Known rows:
Q868: [  1,  10,   4,   7,  -4, -11,   4,  10,  -7, -31,  -9,  12, -10,   4,   6,
  22, -13,   1,  -9, -20, -11, -17,  10,  12,  17,  14,  15,   4,  -7,  -1,
 -11]
Q301: [  7,   6,   4,   1,  11, -17,  -9,  19,   3, -14,  -4,   9, -10,  -8,   2,
   7, -16, -10,   1,   3,   7,  -3,   2,   1,   5,  14,  25, -14,   6,  -9,
   1]
Q212: [  4,  16,  11,   2,  -4,   5,  -7, -12, -22,  -4, -14,  -6, -17,  15,  28,
 -11, -21,  -9,  12,  -1,  -2,  14,  -7, -11,   1,   8,  -1,   1,  -2,  14,
   3]
Q208: [ -2,  -3,  -2,  12,   4,  -8,   7,  14,  -5, -16,  -8,  -4, -25,  -8,  15,
   4,  -6,  -1,   9,  -2, -12,  21,   1, -19,  -6,  17,  -6,  14,  -1,  10,
  -8]
Q136: [  2,   9,  -1,   6,   4,   2,   0,  14,  -9, -15, -12,  -4,  -6,   5,   5,
   9, -13,  -9,   5,   8,  -4,  17,   7, -12,   4,  10,   8,   6, -14,   6,
  -8]
Q812: [  5,   6,   5,   1,  11, -17,  -9,  20,   1, -14,  -3,  10, -11,  -7,   1,
   8, -15, -11,   1,   4,   7,  -2,   2,   1,   5,  13,  25, -15,   5,  -9,
   1]
Q385: [ 12,  13,   7,  -5,  21, -17, -10,  14,  -2, -19,  -9,  11,  -4, -13,  -2,
   3,  -6, -15,  -3,   4,   8, -10,   3,   0,  -6,  10,  23,  -3,   9,  -8,
  -1]
Q473: [  5,   2,   7,   2,   9, -19,  -9,  19,   5, -15,  -3,   9, -13, -10,   3,
   8, -15, -10,   1,   3,   7,  -3,  -1,  -1,   2,  15,  24, -11,   8,  -6,
   0]
Q866: [  0,  25,   1,   5, -10,   7,   4,   6, -12, -15,  -7,   2,  -9,  13,  10,
  17, -15,  -1,   3,  -9, -11,   8,   9,   5,   8,  -3,   2,  14,  -6,  14,
 -17]
Q429: [ -1,  -2,  -2,   0,   8,  -9,  -9,   8,  -4,  -2,   6,   4,   0, -28, -14,
   5, -12,   1,   7,  -2,  12,  -9,  11,  11,   3,   9,   4, -29,  -5, -18,
   9]
Q441: [ -1,  35,   7, -16,   1,  -3,  -6,  -1,  21,   5,  -7,  10, -16,  -6,  18,
  -5, -25, -18,  10,  12,   4,  21,  -7, -10,  -5, -12,   7, -13,   2,  -5,
  -5]
Q49: [ -1,  -5,  -1,   0,   6, -12, -11,   8,   0,  -4,   7,   3,  -1, -28, -12,
   4, -11,  -2,   6,  -2,  11, -10,   9,   9,   0,   9,   3, -24,  -1, -15,
   7]
Q189: [  3,  24,   0,  -2, -14,   5,   7,  10, -11, -16,  -4,  -1, -13,  11,  10,
  16, -17,   1,   6,  -7, -12,   5,  11,   9,   9,  -1,   2,  12,  -6,  17,
 -15]
Q181: [  6,  20,  12,  -3,  -4,   6,  -7, -11, -25,  -4, -14,  -7, -15,  17,  25,
 -11, -21, -10,  12,   1,   1,  12,  -4,  -8,   3,   7,   0,  -1,  -5,  14,
   4]
Q644: [ -3,  -2,  -2,   3,   9,  -9, -10,   7,  -2,  -1,   6,   5,   0, -28, -13,
   5, -10,   0,   4,  -3,  11,  -8,   9,   8,   2,   8,   2, -27,  -2, -18,
   7]
Q710: [ -9,   9, -14, -30, -19,  19,  -8, -11,  29,  13,  12,  -9,  13,  -9,   5,
 -16, -29, -27,   2,  19,   7,   3,  13,  -2,  -1, -14, -20, -15,  27, -11,
 -10]
Q162: [  0,   4,   0,  12,   4,   0,  -2,  12,  -7, -15, -13,  -3, -10,   1,   7,
  10, -12,  -7,   5,   3,  -5,  18,   2, -16,   0,  12,   4,  10, -13,   8,
  -8]
Q224: [  4,   4,   5,   2,  11, -17,  -9,  20,   3, -15,  -5,   9, -10,  -7,   3,
   8, -14, -12,  -1,   3,   7,  -3,   1,   0,   4,  13,  24, -11,   8, -10,
   0]

Facts:
{Q104, Q157, Q20, Q200, Q315, Q316, Q33, Q403, Q414, Q441, Q503, Q604, Q614, Q635, Q683, Q703, Q710, Q720, Q753, Q834, Q872, Q880, Q894, Q934} κ zelal
{Q109, Q150, Q181, Q212, Q241, Q378, Q508, Q526, Q640, Q727, Q821, Q836, Q878, Q907, Q920, Q935, Q97, Q976, Q988} κ roflo
{Q136, Q161, Q162, Q179, Q208, Q228, Q244, Q262, Q287, Q356, Q370, Q420, Q459, Q465, Q512, Q534, Q536, Q613, Q708, Q72, Q729, Q816, Q817, Q86, Q870, Q975, Q993} κ bisen
{Q151, Q191, Q199, Q215, Q224, Q238, Q301, Q325, Q357, Q374, Q385, Q386, Q41, Q429, Q473, Q49, Q525, Q531, Q585, Q601, Q620, Q644, Q685, Q721, Q731, Q751, Q762, Q78, Q788, Q812, Q827, Q851, Q88, Q917, Q969, Q983} κ zabul
{Q159, Q207, Q245, Q331, Q435, Q521, Q652, Q718, Q860, Q938} κ tiklan
{Q186, Q189, Q198, Q2, Q346, Q362, Q398, Q509, Q517, Q616, Q789, Q802, Q866} κ dresto
{Q210, Q269, Q29, Q312, Q415, Q447, Q495, Q53, Q582, Q592, Q618, Q661, Q71, Q76, Q760, Q79, Q791, Q815, Q843, Q868, Q900, Q921} κ gugran
[Q104, Q509, Q880] Ω Q312
[Q186, Q718, Q729, Q789] Ω Q403
[Q186] Ω Q685
[Q186, Q935] Ω Q150
[Q186] Ω Q109
[Q191] Ω Q331
[Q191, Q509, Q718, Q917] Ω Q993
[Q191] Ω Q287
[Q199] Ω Q894
[Q20] Ω Q356
[Q228, Q900] Ω Q872
[Q228, Q447] Ω Q585
[Q241, Q521, Q79, Q921] Ω Q870
[Q241, Q969] Ω Q720
[Q262, Q370] Ω Q435
[Q262, Q791] Ω Q620
[Q262, Q969] Ω Q386
[Q269] Ω Q592
[Q269, Q536, Q661, Q789] Ω Q208
[Q29, Q41] Ω Q385
[Q33, Q41, Q53] Ω Q207
[Q33] Ω Q198
[Q362, Q374, Q509, Q710, Q791] Ω Q71
[Q362] Ω Q210
[Q370, Q495] Ω Q683
[Q370] Ω Q244
[Q374, Q420, Q921] Ω Q635
[Q41, Q495] Ω Q983
[Q420] Ω Q866
[Q429, Q821] Ω Q727
[Q447, Q534] Ω Q301
[Q447] Ω Q76
[Q447] Ω Q97
[Q465, Q644] Ω Q238
[Q465, Q88] Ω Q802
[Q465, Q921] Ω Q834
[Q49, Q534] Ω Q517
[Q495, Q975] Ω Q179
[Q495] Ω Q415
[Q503, Q526] Ω Q934
[Q503] Ω Q315
[Q503, Q976] Ω Q215
[Q508] Ω Q151
[Q508, Q644] Ω Q601
[Q509, Q534] Ω Q189
[Q521, Q661] Ω Q162
[Q521, Q935] Ω Q512
[Q526] Ω Q414
[Q526] Ω Q159
[Q534] Ω Q920
[Q534, Q789] Ω Q473
[Q536, Q88, Q880, Q975] Ω Q878
[Q640, Q729] Ω Q827
[Q640, Q710] Ω Q614
[Q652, Q72, Q969] Ω Q836
[Q652] Ω Q860
[Q661] Ω Q212
[Q708, Q788] Ω Q817
[Q708] Ω Q525
[Q708] Ω Q157
[Q718, Q729, Q938] Ω Q604
[Q72] Ω Q86
[Q721, Q791] Ω Q753
[Q721] Ω Q316
[Q721] Ω Q459
[Q78] Ω Q325
[Q78, Q851, Q938] Ω Q398
[Q789] Ω Q613
[Q789] Ω Q843
[Q79] Ω Q988
[Q821] Ω Q812
[Q88] Ω Q357
[Q88] Ω Q751
[Q880] Ω Q762
[Q900] Ω Q731
[Q900] Ω Q441
[Q900] Ω Q378
[Q917] Ω Q582
[Q921] Ω Q136
[Q935] Ω Q868
[Q938] Ω Q245
[Q969] Ω Q161
[Q975] Ω Q760

Rows:
No name comes twice in this set of rows, the named rows included.
[ -1,   5,  -2,   2,   1,  -8,   7,  -3, -16, -22,  -2,   8,  -2, -19,  -8,
  13,  -1,  11,  -7, -25,  -8, -27,  22,  21,   8,   9, -10,  -3,  -8, -10,
  -4]	Q495
[  2,   9,   0,   4,  -5,  -8,   6,  10,  -7, -31,  -8,   9,  -8,   8,   7,
  20, -14,  -1, -13, -16, -12, -19,  15,  12,  20,  15,  14,   4,   1,  -3,
 -12]	Q210
[-10,  25,   1, -17,  -5,   3,  -8, -12,  17,  15,   3,   4,  -5, -26,   4,
  -9, -19, -10,  14,   7,   8,  13,   1,  -3,  -9, -16, -15, -20,  -3, -12,
   0]	Q20
[ -5,  28,  15, -22, -15, -16, -15,   1,  30,  -2,  -2,   1, -18, -13,  19,
  -1, -29, -23,  18,  11,   8,  16, -14,  -8, -14,  -8,   4,   0,  -8,   5,
  -1]	Q403
[ -6,  25,   2, -10,  -2,   8, -10,  -5,  27,   7,  -6,  10,  -4,   0,  17,
  -7, -26, -26,   1,  13,   5,  20,  -8, -15,  -3, -13,   5,  -7,  12,  -7,
 -12]	Q635
[  3,   9,   0,  -3,   3,  -7,   2,  -7, -17, -27,  -6,   7,   6, -20, -12,
  12,   3,   5,  -9, -24,  -4, -32,  21,  22,   2,   6, -10,   7,  -9,  -7,
  -6]	Q29
[ 10,  10,   5,  -2,  17, -17,  -9,  16,   0, -17,  -7,  10,  -7, -11,   0,
   4,  -9, -13,  -2,   3,   7,  -7,   3,   1,  -2,  12,  22,  -7,   9,  -9,
  -1]	Q983
[-10,  11, -11, -19,  -5,  -1,   9,  -8,  21,  18,   8,   5, -29, -35,  14,
 -22, -17,   3,  18,   1,  -6,  16,   3,  -6, -11,  -7, -26, -24,  19,  -8,
   0]	Q880
[  5,  10,  -2,   1,   7,  -2,   5,  16, -13, -14, -11,  -5, -14,   1,   8,
   7,  -9,  -4,   7,   6,  -7,  15,  12, -11,   3,  12,   4,   4,  -8,   6,
  -5]	Q179
[  3,   3,  10,  -1,   4, -21, -14,  20,   6, -18,   0,   4,  -8,  -9,   3,
  11, -17, -15,   2,   5,   9,  -6,   0,   1,   1,  15,  23,  -7,   5,  -7,
   1]	Q827

The same objects again, as new rows of numbers:
Known rows:
Q788: [  4, -19,   9,  -4,  -5,  -5,  -6,  -2,   1,  -1,   3,   8,   8,  -2,  -5,
  -1,  -2,  -7,   2,   3,  -4,   2, -15,  -1,  -9, -19,  -4]
Q325: [  3, -22,   9,  -9,   2,  -3,  -5,   6,   3,  -2,   4,   9,   6,   5,  -4,
   1,  -2,  -7,   4,   3,   0,   3, -15,   3, -10, -18,  -5]
Q894: [  2, -18,   1, -17, -15,   5,  -6,  -3,  12,  -3,   4,  -5,   5,   1,   3,
  -6,   7,  -6,  -5,   3,   1,   2, -13,   1,  -7,  -5,  -5]
Q821: [  4, -12,  29,  -8,   0,   3,  -5,   4,   0,  -3,  -4,   7,  13,  -6,  11,
  -2,  -2,  -7,   5,  -7,  -5, -14,  -3,   0, -14, -32, -15]
Q907: [  0, -14,  29,  -8,  -1,  13,  -3,   8,   3,  -6,  -8,   6,   9,  -4,  18,
  -1,  -4,  -8,  12,  -8,  -4, -11,  -6,  -1, -13, -30, -14]
Q465: [ -4, -13,  35,   5,   0,  -7,  -4,   7, -10,  -6,  -6,   2,   5,  -7, -13,
   4,   5,  -9,  -2,  -5,  -9, -11, -11,  -3,  -7,   7,   9]
Q988: [  2, -12,  26, -11,  -5,   8,  -2,  13,   5,  -6,   1,   4,  10,  -4,  11,
   3,  -4,  -5,  13,  -2,  -3, -21,  -6,  -1, -18, -23, -14]
Q315: [  2, -19,   4, -12, -14,  10,  -5,  -3,  13,  -6,  -2,  -6,   5,   2,  16,
  -5,  -2,  -7,  -2,  -3,   2,  12, -14,   0,  -5,  -8,  -2]
Q614: [  1, -20,  -3, -19, -16,   7,  -3,   6,  18, -11,  -5,  -1,   3,   2,   4,
  -2,   6,  -8,  -3,   4,   1,   3, -14,   3,  -2,  -6,  -5]
Q616: [  1, -20,  15, -12,  -8,  -1,  -7,   0,   9,  -5,   4,   5,   9,   3,   8,
  -5,  -1,  -8,   1,   6,  -5,  -9,  -9,  -1, -14, -13,   5]
Q189: [  0, -24,  11, -20,  -9,   3,  -2,   9,  14,  -7,   7,   8,   8,   0,  -1,
  -4,   6, -10,  -4,  12,  -7,  -7,  -8,   1, -15, -12,   1]
Q49: [  1, -22,   7,  -4,  -8,   2,  -2,   6,   3,  -4,  -2,  11,   5,  -7,  -6,
   0,  -1, -10,   1,   2,  -8,   6, -14,  -2,  -7, -15,  -7]
Q815: [  1, -17,   3, -12, -16,   8,  -7,  -1,  15,  -8,  -6,  -2,   6,  -1,  18,
  -6,  -1,  -8,  -1,   2,  -4,   2,  -8,   0,  -5,  -9,  -6]
Q727: [  2, -13,  29, -14,   3,  11,  -3,   8,   4,  -6,   0,   4,  10,   1,  15,
  -2,  -3,  -7,  11,  -4,  -2, -11,  -4,   0, -19, -29, -15]
Q186: [  5, -23,  16,  -4, -13, -15,  -7,   5,   6,  -3,   0,  10,   9,  -6,   9,
   0,   0,  -9,  -1,   4,  -6, -10,  -4,   3,  -3, -13,   5]
Q200: [  2, -18,   4, -14, -17,   5,  -6,  -2,  11,  -4,   3,  -3,   6,   1,   7,
  -5,   9,  -6,  -3,   2,   0,   1, -11,   1,  -5,  -6,  -4]
Q661: [  2, -17,   6,  -4, -22,   4,  -6,   4,  10,  -5,  -7,   4,   5,  -7,  20,
  -4,   3,  -7,   3,   3,  -7,  -5,  -4,   0,  -1,   2,  -3]
Q374: [  0, -18,   2,  -1, -12,  -4,  -2,   5,   5,  -8,  -6,  12,   5,  -6, -11,
   2,   3,  -9,   4,   5,  -6,  -7, -18,  -2,  -6, -17,  -7]

Rows:
No name comes twice in this set of rows, the named rows included.
[ -1, -18,  28,   0,   9, -14,  -4,  11,  -7,  -9,  -9,   6,   3,  -2, -10,
   4,   6, -10, -12,  -8,  -7,   1,  -8,   3,  -1,  -4,   9]	Q729
[  2, -17,  13,   0, -11,  -3,  -6,   3,  -2,   0,   5,  10,   7,  -6,  -6,
   1,  -1,  -6,   6,   6,  -7,  -7, -13,  -5, -10, -10,  -6]	Q644
[ -5, -11,  31,  -9,   3,  -6,  -2,  14,   0, -10,   8,  -3,   5,   6, -11,
   9,   3,  -6,   0,  -3,  -5, -12, -13,  -1, -17,   7,   9]	Q870
[ -3, -14,  36,  -3,   8,  -3,  -2,   4,  -7,  -6,  -6,  -2,   8,  -7, -18,
  -1,   5, -12, -14,  -9, -14,  11,  -8,  -3, -11,  -4,   8]	Q228
[ -2, -20,  41, -15,   1,  10,  -7,   2,  -7,  -2,   8,   3,   3,   1,   3,
  -6,  11,  -7,   5,  -2,   7,  -3, -19,   2, -14, -13,  -6]	Q207
[  4, -17,   0,  -2, -18,   3,  -7,  -7,   8,  -3,  -9,  -5,   6,  -5,  14,
  -7,   1,  -7,  -3,  -5,  -3,  10, -12,   0,   1, -10,  -1]	Q503
[  2, -14,   4,  -8, -21,   7,  -4,  -4,  11,  -4,  -9,  -2,  10,  -8,  10,
  -9,   2,  -9,  -7,  -1, -10,   7,  -5,  -4,  -5, -12,  -5]	Q900
[  1, -13,  30,  -1,  -6,  10,  -4,   8,   0,  -5, -10,   6,  10, -10,  16,
  -1,  -6,  -8,  15,  -8,  -6, -14,  -4,  -3, -12, -25, -12]	Q508
[  0, -12,  38,  -3,  12, -14,  -7,   1, -10,  -4,  -1,   0,   9,  -2, -15,
   2,   4,  -8, -10,  -7,  -7,  -2,  -9,  -1,  -8,  -4,   9]	Q708
[ -1, -17,  -7, -22, -15,  11,  -2,   8,  20, -15,  -4,   1,   3,   4,   9,
  -2,   7,  -9,   1,   7,  -3,  -3, -12,   1,  -9,  -8,  -8]	Q71
[ -3, -22,  22, -13, -13,   5,  -6,   7,   8,  -3,   9,   6,   7,   1,  10,
  -3,   1,  -7,   7,  12,  -5, -16, -10,  -2, -15,  -1,   3]	Q802
[  4, -18,   4, -11, -20,   1,  -8,   3,  11,  -2,  -1,   5,   6,  -8,  16,
  -6,   7,  -7,  -2,   3,  -7,  -8,  -1,   1,  -3,   3,  -6]	Q269
[ -2, -15,  33,  -4, -11,   5,  -3,   5,   0, -10,  -1,  -2,   5,   0,  -6,
   1,   4,  -8,   4,  -4,   4,  -2, -23,   0, -12, -19,  -1]	Q860
[  0, -26,   5, -10,  -6,   9,   1,  12,   6,  -6,   2,  11,   3,   0,  -1,
  -1,  -1, -10,   4,   5,  -4,   9, -14,   1, -10, -12,  -8]	Q473
[  3, -25,  15, -18,  -1,  -2,  -5,   6,  12,  -7,   6,   6,   6,   6,  14,
  -3,  -3,  -8,   2,   6,  -1,  -1,  -8,   5, -11, -14,   7]	Q398

